(in the rows, 128 means zero)
Each row of numbers stands for one thing and depends on some of the facts below. Use the named rows to name the rest.

How the things are related:
q836: ξ b; η q942 q596 q852
q10: ξ b; η q596 q56
q509: ξ f; η q56
q145: ξ a; η q509
q851: ξ g; η q570 q779
q596: ξ c
q380: ξ e; η q942
q946: ξ d; η q56
q446: ξ a; η q509 q596 q432
q875: ξ d; η q475 q770
q570: ξ d; η q596 q618
q791: ξ b; η q835 q946
q819: ξ d; η q336
q925: ξ g; η q852
q242: ξ c; η q770
q583: ξ a; η q56
q770: ξ e; η q56 q618
q852: ξ d; η q743
q622: ξ e
q835: ξ g; η q618
q28: ξ b; η q618
q969: ξ g; η q596 q769 q56 q825
q857: ξ e; η q56
q675: ξ c
q711: ξ a; η q835
q956: ξ g; η q10 q545
q475: ξ f; η q770
q688: ξ b
q236: ξ f; η q67 q969
q744: ξ d; η q852 q56
q916: ξ g; η q210 q825
q882: ξ e; η q56 q513
q485: ξ f
q942: ξ c
q295: ξ g; η q515 q743 q446
q743: ξ c
q346: ξ a; η q743 q56 q618
q572: ξ b; η q56
q618: ξ b; η q56
q67: ξ f; η q596 q380 q770
q265: ξ b; η q28 q145 q779 q956
q779: ξ d; η q56
q545: ξ c; η q743 q770
q993: ξ g; η q346
q949: ξ d
q641: ξ d; η q618
q56: ξ e
q432: ξ f
q513: ξ a; η q10 q969 q875 q242
q336: ξ a; η q509 q432 q743 q618 q825
q825: ξ g
q210: ξ f; η q509 q969
q769: ξ a; η q56
q515: ξ a; η q715 q56
q864: ξ e; η q956 q56
q437: ξ f; η q28 q769 q618
q715: ξ e; η q56
q992: ξ g; η q10 q56
q907: ξ f; η q618
q315: ξ g
q457: ξ f; η q210 q852 q56
q612: ξ a

Some things and their rows:
q993: [139 127  53 108 150 156 168 118]
q265: [155 114  99 141 164 154 139 111]
q956: [145 137  73  96 147 160 142 112]
q10: [157 121 103 137 159 154 123 109]
q779: [164 121  65 105 160 157 116 124]
q864: [154 117  95 136 169 153 138 115]
q992: [140 134  59 106 149 156 155 116]
q882: [153 119  95 135 169 152 135 115]
q836: [152 136 101 170 161 147 118 114]
q942: [143 176  76 114 152 158  88 113]
q675: [142 144  61  90 158 160 133 115]
q315: [144 141  62 104 151 160 138 111]
q743: [146 147  75  85 154 162 123 113]
q236: [139 138 102 134 168 154 138 107]
q67: [142 146 109 130 165 155 121 104]
q770: [158 126 102 127 166 156 113 110]
q242: [144 144  70  82 158 162 132 114]
q969: [144 141  71  99 145 160 135 111]
q622: [156 126  97 133 168 155 120 110]
q457: [136 133  99 134 167 153 151 111]
q509: [143 134 109 113 167 158 137 105]
q570: [165 125  67 107 160 157 110 123]
q835: [147 141   5 133 180 166 131 103]

Rows to name:
A row may be one of the things named above.
[156 123 104 128 165 154 123 112] : q715
[152 113  93 151 163 150 147 114] : q572
[144 176  76 115 150 157  90 113] : q942
[148 138 122 100 163 161 119 100] : q432
[164 121  67 102 159 157 117 124] : q779
[160 134  68 128 157 151 108 128] : q852
[156 120  38 177 190 158 126 104] : q791
[141 136  97 123 169 157 136 104] : q485
[163 114  67 100 160 156 129 127] : q819
[158 118  99 136 163 155 126 108] : q28
[158 126  57 129 161 150 126 131] : q744
[139 127  57 111 151 155 168 118] : q993
[139 124  81 129 178 156 160 107] : q907
[156 126  96 133 169 155 120 111] : q622
[147 152  75  81 153 162 118 112] : q596
[158 120  98 139 165 155 125 108] : q618
[139 127  89 124 173 156 153 108] : q437
[152 112  95 150 164 151 147 114] : q572
[156 151 107 159 163 150  88 112] : q380
[159 127 107 124 164 157 110 110] : q56
[144 136 110 116 166 158 128 103] : q475
[146 115 114 163 167 148 158 107] : q583
[158 124 100 144 161 153 123 109] : q688
[150 143  83  86 143 162 125 108] : q825
[161 114  44 117 169 156 133 127] : q641
[166 126  35 130 176 161 108 120] : q946
[145 142  73 101 147 159 135 111] : q969
[142 137 101 121 170 157 138 104] : q485
[146 115 109 160 166 150 155 106] : q583
[130 153  55 156 147 144 156 125] : q925
[156 151 106 156 163 151  88 112] : q380
[153 114  94 150 166 150 147 113] : q572
[167 127  75 104 157 158 102 122] : q875

Now the same things, written a new way:
Named rows:
q315: [119 127 126 152  79 140 137 105 133 170 106 110 147 157 125 143 151 164
 130 163  78  64 114]
q791: [107 132 149 177 100 137 117  77 129 152 114 133 154  96  98 120 115 159
 126 117 109 144 100]
q618: [ 64 169 168 153 119 128 118 153 143 141 181 115  92  45  88 128 144 121
  82  58 174 187 112]
q509: [101 158 113 144 165 141 134 175 166 158 124  88 134 158  94 128  91 145
 133 154 179 178 131]
q819: [111 150 119 167 104 135 103  80 156 185 128 124 190 114 152 175 149 149
 184 116  49 133  94]
q852: [119 149 114 170 103 135 106  71 155 186 119 128 196 122 155 169 139 152
 188 118  45 131  94]
q916: [116 126 125 154  78 143 141 104 133 170 103 106 148 156 124 145 152 168
 129 162  76  63 114]
q992: [100 163 124 145  90 125 151 166 143 158 118 117 118 144 126 119 134 141
 110 133 124 110 118]
q295: [117 125 127 149  79 139 132 111 133 164 110 116 144 156 124 143 154 162
 126 159  80  69 115]
q475: [135  69 131 109 128  94  37 169 163 122 150 166 158 215 118 148 101 116
 118 113 145 179 120]
q969: [106 153 121 153  87 137 155 137 138 167 103 105 131 145 124 128 139 154
 121 152 103  89 117]
q446: [127 145 131 145 115 136 139  72 115 179  85 122 166 156 128 154 158 188
 164 158 122 102 154]
q993: [114 127 132 144  79 140 128 118 135 166 121 112 139 148 124 145 160 160
 121 148  86  74 118]
q583: [ 99 189 131 128 129 112 154 163 133 162 108 131 123 135 132 127 140 150
 128 110 187 164 158]
q570: [ 96 138 140 147 107 146  85  83 154 186 178 107 168  84 141 204 195 142
 168  85  61 125  99]
q715: [129 171 121 175 126 109 190 174 165 131 133 103 115  98  83 121 147 124
 139 112 163 196 112]
q825: [119 129 124 154  80 146 138  94 132 172 100 106 152 156 121 143 153 170
 135 169  75  60 117]
q769: [ 96 195 132 130 134 110 158 167 132 159 108 127 117 131 131 123 139 149
 125 106 192 166 160]
q835: [ 89 107 167 121  89 152 101 123 135 168 196  85 107 104 112 197 232 146
  98 115  99  60 122]
q485: [126 106 119 146 147 150 100 105 153 164 120  95 168 183  95 155 115 164
 154 177 121 132 127]
q744: [ 98 184 109 163 116 124 127 128 164 178 126 124 166 107 151 145 124 132
 169  96  88 168  99]
q779: [ 90 198 107 162 122 118 133 155 168 174 133 126 152  97 151 141 120 122
 156  82 112 188  98]
q875: [126 117 125 136  88  87  51 132 163 149 144 188 182 151 171 159 126 110
 156  60  64 172  89]

Name these rows:
A row may be one of the things named above.
[117 140 143 127 116 131 124  91 117 171 112 129 154 148 130 162 174 171
 149 131 135 112 155] : q711
[ 98 169 135 180 108 121 140 120 139 144 101 138 134  93 103  89  83 144
 115 108 140 178 104] : q10
[130 165 122 174 127 110 187 166 163 133 130 103 118 101  81 126 151 129
 139 114 161 188 111] : q857
[121 125 123 155  78 146 143  94 132 175 100 108 152 157 122 143 152 169
 134 169  75  59 113] : q825
[ 82 118 184 152 105 149  86  86 130 154 191 110 120  54  86 165 186 146
 102  83 121 133 106] : q28
[126 115 123 135  89  87  51 129 164 152 142 188 182 152 172 160 127 110
 154  63  64 172  89] : q875
[106 100 147 128 153 153  79 122 155 163 183  81 140 146  89 190 161 150
 132 142 144 131 132] : q437
[126 105 118 152 146 154 102  97 153 167 117  92 174 181  95 159 115 170
 159 185 118 123 127] : q432
[ 89 139 150 141 113 141  77  97 157 183 197 107 155  75 139 211 208 132
 156  71  71 133  99] : q641
[129 165 124 176 127 112 185 167 164 132 133 103 118  99  79 125 152 129
 139 115 159 192 111] : q857
[134  84 124 132 137 120  66 133 158 141 131 132 165 203 108 153 106 143
 138 148 131 151 126] : q67
[112 137 115 147 157 139 115 148 161 156 123  95 148 170  94 139 101 151
 141 164 155 159 130] : q457
[134 164 118 180 125 115 189 154 162 134 125  98 125 106  79 126 147 134
 148 124 151 181 112] : q56
[ 98  95 154 121 153 159  67 127 155 161 197  75 134 136  84 201 177 147
 125 132 146 131 135] : q907
[ 98 170 135 181 107 122 140 120 139 144 101 137 135  95 101  87  84 144
 115 107 141 179 102] : q10
[119 126 127 146  78 132 131 122 138 159 108 124 144 164 129 137 143 154
 124 151  85  78 113] : q956
[125 106 118 150 147 154 103  96 154 169 116  89 173 184  94 160 113 171
 161 188 118 124 125] : q432
[126 103 120 146 143 145  95 114 155 160 123 102 167 187  97 155 111 160
 150 173 125 137 129] : q236
[ 88 183 137 175 114 120 144 140 143 141 110 136 121  82  99  88  87 135
 104  96 160 192 104] : q572
[ 90 139 149 141 112 142  78  96 158 183 197 105 157  75 140 209 208 132
 156  71  70 132 101] : q641

Now the same things, written a new way:
Known rows:
q572: [ 99 132 114 130 126 125 125 132 148 144  90 131 113 130 145 145 126  93
 108 166 199 142 134 158 164 118 141 146 153]
q570: [139 143 139 128 128 123 128 126 114  99 130 141 114 119 160 124 128 135
 181 109 156 100 129 130 110  98 131 156 100]
q836: [114 154 112 128 140 125 134 130 134 144  96 134 118 135 170 126 127  92
 113 153 216 125 135 136 187 155 111 156 133]
q485: [ 94 128 154 127 208 136 132 124 115 109 120 151 165 125 115 126 121 178
 120 168 116 103 132 129 113  99 127 139 116]
q769: [110 138 110 146 129 124 149 150 133 108  85 142 116 132 117 142 155  98
 103 104 117 161 137 124 118 107 132 143 131]
q315: [ 93 128 117 129 131 142 129 129 123 107  96 189 199 127 138 116 127 150
 135 130 106 102 132 117 120  97 108 147 122]
q56: [ 92 130 129 129 127 132 140 165 121 111  92 132 127 127 118 124 125 173
 106 163 115 122 132 129 114  96 163 132 121]
q380: [ 94 142 115 130 133 125 166 126 117 109 123 141 119 126 128 122 127 125
 140 104 152 110 135 124 117  97 118 150 104]
q515: [109 147 111 134 126 123 163 148 128 121  91 135 125 134 118 134 152  99
 106 103 114 143 137 126 117 114 121 135 132]
q946: [116 134 160 135 121 123 129 131 115 103 101 136 110 123 115 141 138 150
 112 105 130  97 132 156 112  95 167 126 121]
q744: [130 140 163 129 120 123 135 128 115 108 108 137 107 121 117 134 134 149
 114 102 130  95 133 149 117  95 150 125 116]
q715: [ 91 129 132 140 128 126 138 131 136 113  95 138 114 124 117 139 129 125
 105 118 133 124 136 132 116  92 154 133 124]
q583: [104 141 111 138 125 122 148 153 128 113  90 139 123 126 121 131 152  96
 107 103 116 150 133 124 111 109 127 137 134]
q145: [153 158 108 140 133 126 192 132 138 112  94 151 117 132 138 128 140 104
 118 100 151 143 171 121 124 152 105 150 111]
q969: [116 128 116 159 122 148 133 125 185 104 109 213 131 130 133 123 129 119
 111 100 113 120 140 119 123  98 124 158 143]
q612: [ 98 168 109 126 131 125 182 145 115 108  84 140 169 131 161 117 129 136
 114 108 113 137 139 123 116 152 103 145 110]
q265: [117 150 113 128 133 124 127 128 137 134  95 137 117 136 175 121 126  95
 112 156 221 129 135 140 173 146 113 160 128]
q210: [127 126 145 149 183 133 127 116 147 110 172 181 115 126 114 122 127 149
 148 117 171 105 146 124 121  96 126 150 131]
q295: [122 130 130 132 132 125 129 131 159 113 118 156 172 130 118 120 134 103
 150 100 108 102 133 117 135 100 104 142 132]
q475: [ 86 129 136 128 184 122 131 122 113 110 247 145 145 127 118 120 126  93
 114 103 126 103 134 149 114  93 102 142 130]
q791: [111 148 115 129 129 123 127 131 134 131  95 136 116 135 174 127 125  94
 115 157 212 133 135 142 169 149 113 162 120]
q596: [104 173 105 128 134 127 159 131 113 104  80 181 135 126 191 124 126 143
 110 123 134 144 152 120 114 182 109 151 109]
q835: [131 129 130 135 129 121 121 128 141 102 123 159 177 131 146 122 156  95
 187 105 110 120 133 118 109  99 103 173 103]

Name these rows:
A row may be one of the things named above.
[109 128 118 139 125 125 132 129 158 109 137 179 162 129 121 119 129  94
 133 104 110 102 134 116 138  98 104 149 142] : q956
[ 94 131 130 134 185 126 129 118 118 106 222 183 125 122 119 121 124 115
 112 105 152 103 138 130 116  93 112 156 130] : q67
[138 153 146 130 127 120 135 122 113 101 126 132 116 124 119 121 129 146
 160 104 143  97 132 132 118 101 132 132 109] : q819
[128 147 114 129 147 118 122 130 120 116  95 132 114 145 195 130 130  93
 150 179 219 158 131 144 118 145 105 181 104] : q28
[ 95 130 144 136 183 122 131 120 118 105 180 167 119 125 114 122 124 137
 129 119 152 104 139 132 115  99 124 152 119] : q236
[ 98 134 114 132 129 129 126 128 153 120  92 140 115 128 169 137 124  96
 103 163 223 156 137 147 170 113 139 160 154] : q10
[ 95 127 171 135 162 125 129 127 132 121 152 137 122 126 113 123 128 137
 113 121 132 104 135 144 116  98 134 134 143] : q457
[ 96 127 171 135 157 123 131 123 132 123 157 135 126 126 112 122 129 136
 112 124 134 101 133 143 116  99 135 137 139] : q457
[124 164 109 128 132 120 151 130 120 107  88 141 135 130 153 124 140  94
 113  99 128 141 142 120 118 139 102 149 108] : q711
[130 131 125 135 128 118 122 130 144 104 121 152 175 130 145 119 154  94
 189 103 112 119 131 116 114  98 103 173 103] : q835
[124 164 110 131 129 123 154 131 118 110  89 145 137 126 149 125 140  95
 114 101 130 140 148 121 115 146 102 152 107] : q711
[111 130 112 130 133 121 119 157 133 108  89 135 116 136 164 150 134  91
 114 189 205 171 129 165 116 121 129 169 105] : q618

The same things again, as new rows of numbers:
Some rows with their names:
q513: [156  95 167 148 150 226 132 152 132  81 160 164 162]
q992: [137 135 126 124 138 153 130 128 103 150 162 149 135]
q457: [150 127  93 116 109 154 136 119  90 142 159 160 112]
q437: [147 116  88 109 115 161 130 118  88 132 163 154 114]
q819: [134 127 159 120 144 189 114 165 128 109 152 135 114]
q446: [153  99 169 137 133 236 128 155 122  78 163 147 155]
q145: [145 103 162 135 135 227 117 135 127  97 175 142 164]
q336: [159  99 173 125 140 252 124 161 116  73 159 152 153]
q583: [160 109 161 140 127 233 127 137 122 100 167 159 174]
q770: [121 106 142 121 139 124 132 138 101 132  85 157 110]
q618: [102 142 157 104 145 104 123 162 107 162  80 120 105]
q835: [142 141 123  92 133 158 136 118 103 145 148 107 140]
q28: [ 98 120 159 125 151  98 111 171  99 160  87 135 102]
q641: [140 118 145 112 146 196 117 158 132 109 167 134 136]
q515: [160 110 162 137 131 234 128 139 120  97 169 152 172]
q346: [161 100 161 127 124 246 126 149 117  86 172 146 176]
q242: [ 99 121 176 128 193 129 120 188 139 153  92 109 135]
q711: [163  89 161 126 126 235 129 145 117  85 161 128 169]
q688: [ 93 104 170 145 153  74 117 181  93 168  75 127  83]
q56: [122 151 132 103 124 119 136 110 105 174  89 134 134]
q612: [149  85 167 141 131 205 129 144 122 100 159 121 163]
q485: [134 119  94 116 116 125 140 106  97 157 154 124 106]
q675: [ 90 107 176 133 182 106 121 185 118 172  91  77 134]

Rows to name:
Some rows may be things named above.
[136 122 156 120 150 187 113 170 129 114 152 138 116] : q819
[129 124 151 127 154 170 122 157 149 115 159 154 125] : q875
[ 97 131 165 135 153  85 120 170 109 166  86 159  98] : q10
[163  90 158 128 131 233 124 145 111  81 157 125 173] : q711
[128 143 121 113 139 146 132 122 112 160 163 134 140] : q956
[104 125 165 146 147  96 112 173  91 165  83 163 103] : q572
[135 143 137 108 148 159 139 134 121 134 146 142 122] : q969

